Here is a tiny trained network, its code and every weight. The questions are about switching its units off for an input and a class, where a switched-off unit gives its printed mean instead of its output.

import numpy as np


def w(rows, s, z=0):
    codes = np.array(rows[::2]) - 128.0
    scale = np.full(codes.shape[1], s)
    scale[-1] = z or s
    return codes * scale


def norm(h):
    return h / np.sqrt((h * h).mean(-1, keepdims=True) + 1e-5)


def f(y):
    return np.maximum(y, 0)


def log_softmax(a):
    a = a - a.max(-1, keepdims=True)
    return a - np.log(np.exp(a).sum(-1, keepdims=True))


def net(x, mask):
    res = np.array(x, float).reshape(1, 8) / 4 @ E
    u = 0
    for l in range(4):
        y = f(norm(res) @ A[l][:, :-1].T + A[l][:, -1])
        res = res + np.where(mask[u : u + 7], y, B[l][:, -1]) @ B[l][:, :-1]
        u += 7
    return log_softmax(norm(res)[-1] @ U[:, :-1].T + U[:, -1])


A, B = {}, {}
E = w([
[97,144,106,86,196,104,64,122,114,101,159,118],'x0',
[121,39,37,74,142,239,217,85,127,183,24,83],'x1',
[142,123,93,224,58,185,148,70,123,25,24,175],'x2',
[87,189,40,160,116,94,203,218,3,236,230,149],'x3',
[187,116,179,31,55,124,190,154,127,157,173,87],'x4',
[150,166,66,167,145,61,206,135,205,205,174,31],'x5',
[251,134,80,217,126,190,117,140,57,117,38,56],'x6',
[41,156,163,130,139,248,42,161,150,36,119,119],'x7',
],0.0039)
A[0] = w([
[153,103,119,163,114,160,127,94,166,28,42,145,120],'L0N1',
[148,91,177,123,70,114,157,90,155,79,87,184,1],'L0N2',
[177,167,143,200,74,124,143,168,24,106,165,182,74],'L0N3',
[46,104,186,1,106,239,121,137,160,77,135,141,123],'L0N4',
[136,146,119,207,129,100,103,160,119,67,147,140,142],'L0N5',
[140,166,132,174,90,84,194,112,222,43,149,121,108],'L0N6',
[149,113,170,120,128,106,66,76,129,77,100,193,91],'L0N7',
],0.0084,0.0022)
B[0] = w([
[128,127,89,141,33,205,171,79,85,90,100,173,243],'L0N1',
[61,84,139,219,88,115,165,80,171,140,26,41,189],'L0N2',
[43,101,154,110,105,118,43,106,86,240,142,198,204],'L0N3',
[77,84,132,78,149,69,12,254,126,186,129,140,254],'L0N4',
[140,148,174,163,132,111,69,144,149,175,179,134,191],'L0N5',
[51,105,190,224,84,115,116,83,124,213,160,141,191],'L0N6',
[143,147,160,41,142,48,130,99,68,64,103,101,208],'L0N7',
],0.0062,0.0084)
A[1] = w([
[141,130,100,147,177,169,154,162,132,99,126,133,53],'L1N1',
[122,176,97,181,96,170,105,162,148,138,156,97,143],'L1N2',
[108,154,154,173,152,215,100,146,169,120,160,112,25],'L1N3',
[192,150,102,161,102,198,144,87,137,110,110,129,40],'L1N4',
[155,116,97,100,100,137,228,148,136,255,146,79,165],'L1N5',
[160,162,124,140,129,149,146,142,150,61,145,196,7],'L1N6',
[189,124,146,91,114,157,95,174,160,71,108,125,61],'L1N7',
],0.012,0.0012)
B[1] = w([
[108,137,159,160,90,131,147,106,71,139,137,128,136],'L1N1',
[108,120,160,146,180,162,91,116,123,114,58,133,172],'L1N2',
[95,128,76,135,97,149,123,135,167,103,117,65,151],'L1N3',
[125,137,138,180,118,101,164,116,142,116,110,82,183],'L1N4',
[171,124,117,1,50,100,154,167,122,194,204,163,255],'L1N5',
[131,111,99,134,132,165,127,142,139,132,145,146,131],'L1N6',
[173,103,119,102,151,89,92,158,152,93,115,109,158],'L1N7',
],0.0099,0.0086)
A[2] = w([
[111,167,165,158,131,105,193,64,128,89,153,129,7],'L2N1',
[193,145,83,77,133,147,207,109,143,133,185,172,9],'L2N2',
[103,97,116,113,157,151,167,142,137,97,72,137,51],'L2N3',
[92,107,122,171,117,188,200,120,133,124,94,142,110],'L2N4',
[4,136,38,91,178,131,150,137,143,121,152,164,98],'L2N5',
[127,103,72,158,101,183,181,70,84,126,72,143,112],'L2N6',
[142,72,124,125,112,124,185,126,235,154,118,118,102],'L2N7',
],0.012,0.0016)
B[2] = w([
[115,41,79,202,134,113,169,121,174,80,174,131,160],'L2N1',
[131,133,2,128,92,141,235,128,139,144,109,85,229],'L2N2',
[148,141,29,206,63,123,145,153,182,95,181,118,168],'L2N3',
[174,176,201,91,222,128,114,101,127,130,106,98,216],'L2N4',
[130,132,159,196,115,154,105,103,66,235,163,195,216],'L2N5',
[143,181,151,176,149,174,179,156,163,138,145,94,255],'L2N6',
[108,158,199,119,125,145,80,110,62,109,157,172,202],'L2N7',
],0.0089,0.0066)
A[3] = w([
[208,124,114,161,139,190,146,108,58,173,78,102,254],'L3N1',
[62,88,138,54,94,158,112,167,189,91,89,75,132],'L3N2',
[161,87,73,72,141,187,177,166,144,176,144,162,89],'L3N3',
[46,140,69,167,169,201,82,162,57,193,165,175,163],'L3N4',
[123,77,85,123,135,206,151,155,79,134,11,132,110],'L3N5',
[120,216,150,217,182,229,134,136,162,114,112,61,134],'L3N6',
[96,132,111,110,148,132,169,131,101,177,170,164,116],'L3N7',
],0.011,0.00087)
B[3] = w([
[88,166,179,60,129,95,116,116,203,63,174,86,187],'L3N1',
[149,181,70,160,164,234,66,109,46,136,107,213,180],'L3N2',
[161,233,198,163,171,107,179,104,72,113,155,104,204],'L3N3',
[105,157,255,95,72,137,77,82,149,109,76,151,254],'L3N4',
[114,43,58,113,104,103,172,155,232,116,116,43,167],'L3N5',
[88,102,186,84,84,118,205,75,207,32,63,36,234],'L3N6',
[101,170,63,118,84,209,107,143,140,146,69,126,209],'L3N7',
],0.0083,0.011)
U = w([
[185,140,103,82,242,98,91,190,106,104,166,135,106],'0',
[159,181,96,74,101,124,208,153,113,192,176,125,140],'1',
[87,141,177,118,102,135,53,134,108,168,115,182,188],'2',
[170,113,118,180,242,77,141,145,181,144,200,144,38],'3',
[153,115,82,160,249,119,189,160,155,130,147,154,3],'4',
[125,86,119,212,146,100,168,107,119,138,157,149,72],'5',
[144,69,29,132,142,158,105,162,132,75,80,129,99],'6',
[113,119,165,169,129,131,180,92,198,65,100,70,184],'7',
],0.012,0.0049)

Each question gives the input, the list of numbers given to net, and the class t.
The units are the neurons (one row each of A and B). Each row of codes is followed by its name. A weight is (code - 128) times the scale printed after its matrix; where a second scale follows, it is the last column's (A, B and U).
mask holds one flag per neuron, layer by layer. A switched-off neuron (its flag False) gives its mean, the last column of its row in B, instead of its output. The means were averaged over made-up inputs and are rounded, as every weight is.
A unit's drop is (log p(t) with every unit on - log p(t) with that unit switched off) / (log p(t) with every unit on - log p(t) with every unit switched off).
The circuit of an input: a set's keep is (log p(t) with only the set's units on - log p(t) with every unit switched off) / (log p(t) with every unit on - log p(t) with every unit switched off). Starting from the 12 units with the biggest drops (on a tie, the unit counted first), units are removed one at a time, each time the one whose removal leaves the highest keep (on an exact tie, the one counted first), for as long as the keep stays at least 0.8.
circuit, biggest first: the units of the circuit, biggest drop first
unit that matters most: the unit with the biggest drop
top k neurons: the k neurons with the biggest drops, biggest first
k most important neurons of layer l: the k neurons of layer l with the biggest drops, biggest first
drop when u is switched off: that unit's drop, to one decimal
input [-5,-5,2,5,1,4,8,3], class 2: circuit, biggest first	[L0N3]
input [1,7,4,-8,2,2,-7,5], class 2: 3 most important neurons of layer 2	[L2N5, L2N2, L2N7]
input [-6,-1,1,2,7,2,4,4], class 1: top 2 neurons	[L1N5, L0N4]
input [-5,-7,-8,-1,-1,5,6,7], class 7: circuit, biggest first	[L3N6, L1N5]
input [-4,-8,6,-3,8,2,4,-5], class 2: top 2 neurons	[L0N3, L3N6]
input [8,8,1,3,6,-7,7,2], class 7: 3 most important neurons of layer 1	[L1N5, L1N1, L1N3]
input [-2,-2,6,6,-8,8,0,2], class 2: top 3 neurons	[L0N3, L0N1, L2N6]
input [6,0,0,0,6,-8,-4,-7], class 0: top 4 neurons	[L0N3, L0N7, L3N4, L0N6]
input [3,-6,8,-8,6,2,-7,0], class 2: top 3 neurons	[L0N4, L3N6, L3N2]
input [7,7,0,-4,-5,1,-8,-8], class 2: top 4 neurons	[L2N5, L2N7, L3N4, L0N1]
input [-5,8,-2,-4,7,5,-6,4], class 2: top 2 neurons	[L0N4, L2N7]
input [8,2,0,-6,-2,-2,6,7], class 6: 2 most important neurons of layer 0	[L0N4, L0N1]
input [-5,5,0,-4,7,-4,3,-8], class 1: top 2 neurons	[L1N5, L3N6]
input [1,8,-3,4,-5,8,-7,8], class 2: unit that matters most	L3N4
input [0,-7,4,8,2,7,0,-4], class 2: 2 most important neurons of layer 0	[L0N3, L0N6]
input [4,-4,-7,-4,4,4,1,3], class 0: top 2 neurons	[L0N3, L3N4]
input [-7,-3,2,5,8,4,2,7], class 2: top 2 neurons	[L0N3, L1N2]
input [-4,4,4,1,-3,4,-6,-4], class 1: drop when L1N5 is switched off	1.2
input [3,-7,-5,-1,2,-4,-2,-1], class 0: drop when L2N5 is switched off	0.3
input [8,1,-4,-2,-3,-7,4,-2], class 0: most important neuron of layer 2	[L2N2]
input [1,0,1,-7,6,8,-3,-8], class 1: drop when L1N6 is switched off	0.0
input [6,1,-8,-5,8,-7,3,-3], class 0: drop when L3N4 is switched off	0.1
